Below are the code and all the weights of a small trained network. Each question names an input and a class and asks about switching units off, where a switched-off unit gives its printed mean instead of its output.

import numpy as np


def w(rows, s, z=0):
    codes = np.array(rows[::2]) - 128.0
    scale = np.full(codes.shape[1], s)
    scale[-1] = z or s
    return codes * scale


def f(y):
    return y / 2 * (1 + np.tanh(0.7978845608 * (y + 0.044715 * y**3)))


def log_softmax(a):
    a = a - a.max(-1, keepdims=True)
    return a - np.log(np.exp(a).sum(-1, keepdims=True))


def net(x, mask):
    res = np.array(x, float).reshape(1, 7) / 4 @ E
    y = f(res @ A[0][:, :-1].T + A[0][:, -1])
    res = res + np.where(mask, y, B[0][:, -1]) @ B[0][:, :-1]
    return log_softmax(res[-1] @ U[:, :-1].T + U[:, -1])


A, B = {}, {}
E = w([
[4,65,127,169,47,102,124,97,234],'x0',
[198,72,201,148,180,154,32,139,214],'x1',
[114,130,48,80,99,193,2,141,95],'x2',
[58,166,118,81,241,194,159,190,154],'x3',
[130,127,128,131,121,129,130,140,129],'x4',
[131,118,127,120,130,138,133,118,127],'x5',
[69,81,153,215,205,152,102,106,20],'x6',
],0.006)
A[0] = w([
[187,139,78,161,35,150,143,24,81,134],'n0',
[78,99,103,132,121,114,116,116,171,6],'n1',
[2,45,117,105,130,164,165,134,202,106],'n2',
[146,158,90,69,139,117,130,105,191,81],'n3',
[100,127,76,89,112,203,68,129,102,158],'n4',
[122,112,201,148,164,78,221,140,163,60],'n5',
[48,95,149,218,169,147,103,154,43,83],'n6',
[191,96,157,148,158,162,81,114,213,67],'n7',
[162,119,143,57,98,115,153,168,173,23],'n8',
[105,119,114,175,160,100,110,129,107,1],'n9',
[188,182,146,156,156,93,162,167,93,228],'n10',
[144,182,93,20,75,106,151,163,190,45],'n11',
[110,137,127,102,78,175,60,146,94,56],'n12',
[126,93,39,119,112,201,73,135,130,20],'n13',
[153,81,181,129,174,134,85,164,180,45],'n14',
[91,85,110,198,162,161,126,126,55,15],'n15',
[156,124,182,193,143,128,225,145,142,70],'n16',
[62,116,120,223,35,79,99,89,199,136],'n17',
[64,173,33,81,84,87,235,118,60,18],'n18',
[35,158,93,64,243,179,164,205,184,48],'n19',
],0.0074,0.0061)
B[0] = w([
[131,115,184,130,142,92,124,152,114,210],'n0',
[212,183,141,146,96,218,10,77,56,119],'n1',
[181,142,112,87,179,134,106,159,95,215],'n2',
[139,91,141,151,134,141,156,113,148,146],'n3',
[119,173,93,109,128,93,127,130,166,210],'n4',
[119,178,60,108,96,110,75,81,155,175],'n5',
[177,110,128,164,131,142,182,100,212,201],'n6',
[44,177,161,187,113,158,141,192,66,176],'n7',
[194,120,142,183,132,193,115,55,177,133],'n8',
[222,161,167,177,84,179,58,78,138,108],'n9',
[147,143,100,82,143,133,122,148,134,248],'n10',
[174,113,135,190,149,160,177,94,206,192],'n11',
[123,175,85,102,107,74,103,87,167,139],'n12',
[92,194,66,129,81,81,88,54,155,141],'n13',
[71,216,125,181,78,167,103,116,90,153],'n14',
[196,148,160,195,117,189,110,111,194,147],'n15',
[93,199,53,90,72,86,57,53,143,165],'n16',
[166,130,120,91,171,147,114,147,98,253],'n17',
[69,195,171,201,120,184,77,164,104,211],'n18',
[176,71,210,121,72,46,71,128,96,228],'n19',
],0.013,0.0056)
U = w([
[80,168,34,105,82,97,100,55,158,77],'0',
[47,178,162,195,98,206,116,170,92,74],'1',
[173,99,139,181,149,192,166,71,208,61],'2',
[99,116,114,104,156,125,142,151,143,253],'3',
[99,114,116,104,158,131,138,147,134,249],'4',
[156,70,205,130,63,61,89,110,84,81],'5',
[197,156,89,65,200,193,112,145,67,13],'6',
[27,4,62,71,77,171,215,137,134,56],'7',
],0.014,0.015)

Each question gives the input, the list of numbers given to net, and the class t.
The units are the neurons (one row each of A and B). Each row of codes is followed by its name. A weight is (code - 128) times the scale printed after its matrix; where a second scale follows, it is the last column's (A, B and U).
mask holds one flag per neuron, in row order. A switched-off neuron (its flag False) gives its mean, the last column of its row in B, instead of its output. The means were averaged over made-up inputs and are rounded, as every weight is.
A unit's drop is (log p(t) with every unit on - log p(t) with that unit switched off) / (log p(t) with every unit on - log p(t) with every unit switched off).
The circuit of an input: a set's keep is (log p(t) with only the set's units on - log p(t) with every unit switched off) / (log p(t) with every unit on - log p(t) with every unit switched off). Starting from the 12 units with the biggest drops (on a tie, the unit counted first), units are removed one at a time, each time the one whose removal leaves the highest keep (on an exact tie, the one counted first), for as long as the keep stays at least 0.8.
circuit, biggest first: the units of the circuit, biggest drop first
unit that matters most: the unit with the biggest drop
top k neurons: the k neurons with the biggest drops, biggest first
drop when u is switched off: that unit's drop, to one decimal
input [1,-6,-6,6,2,-6,-2], class 0: top 2 neurons => [n5 n16]
input [2,8,4,1,6,-3,-2], class 1: unit that matters most => n7
input [0,-8,5,-7,-5,6,-5], class 1: top 2 neurons => [n18 n19]
input [6,-4,6,-8,-2,0,-3], class 5: top 2 neurons => [n0 n10]
input [4,2,-4,8,-5,7,-7], class 5: top 2 neurons => [n19 n6]
input [7,0,-4,-1,-4,-6,-1], class 6: circuit, biggest first => [n17 n2]
input [6,-4,-8,-4,2,7,-1], class 0: top 2 neurons => [n16 n5]
input [7,8,8,3,-5,-3,5], class 0: top 4 neurons => [n13 n4 n12 n18]
input [1,-5,-6,-2,7,-4,-7], class 2: top 3 neurons => [n11 n8 n4]
input [2,-2,8,7,-6,2,-3], class 0: top 2 neurons => [n13 n4]
input [-5,6,0,-3,6,-6,4], class 1: circuit, biggest first => [n7 n14]
input [3,-6,-4,-4,-3,-2,-7], class 2: top 2 neurons => [n11 n7]
input [3,-7,-6,-2,4,6,5], class 1: top 2 neurons => [n18 n4]
input [-1,7,-5,6,-7,-1,6], class 1: circuit, biggest first => [n14]
input [-6,3,-4,3,-5,5,8], class 2: top 2 neurons => [n6 n15]
input [-5,0,-1,7,-6,-3,6], class 5: top 2 neurons => [n19 n11]
input [-4,3,-8,-1,-3,5,-4], class 0: drop when n8 is switched off => 0.0
input [3,4,-3,8,1,3,-1], class 5: drop when n19 is switched off => 1.0
input [-6,-4,6,3,-5,-5,3], class 0: drop when n13 is switched off => 0.2
input [-2,8,8,2,0,-1,-7], class 0: unit that matters most => n13
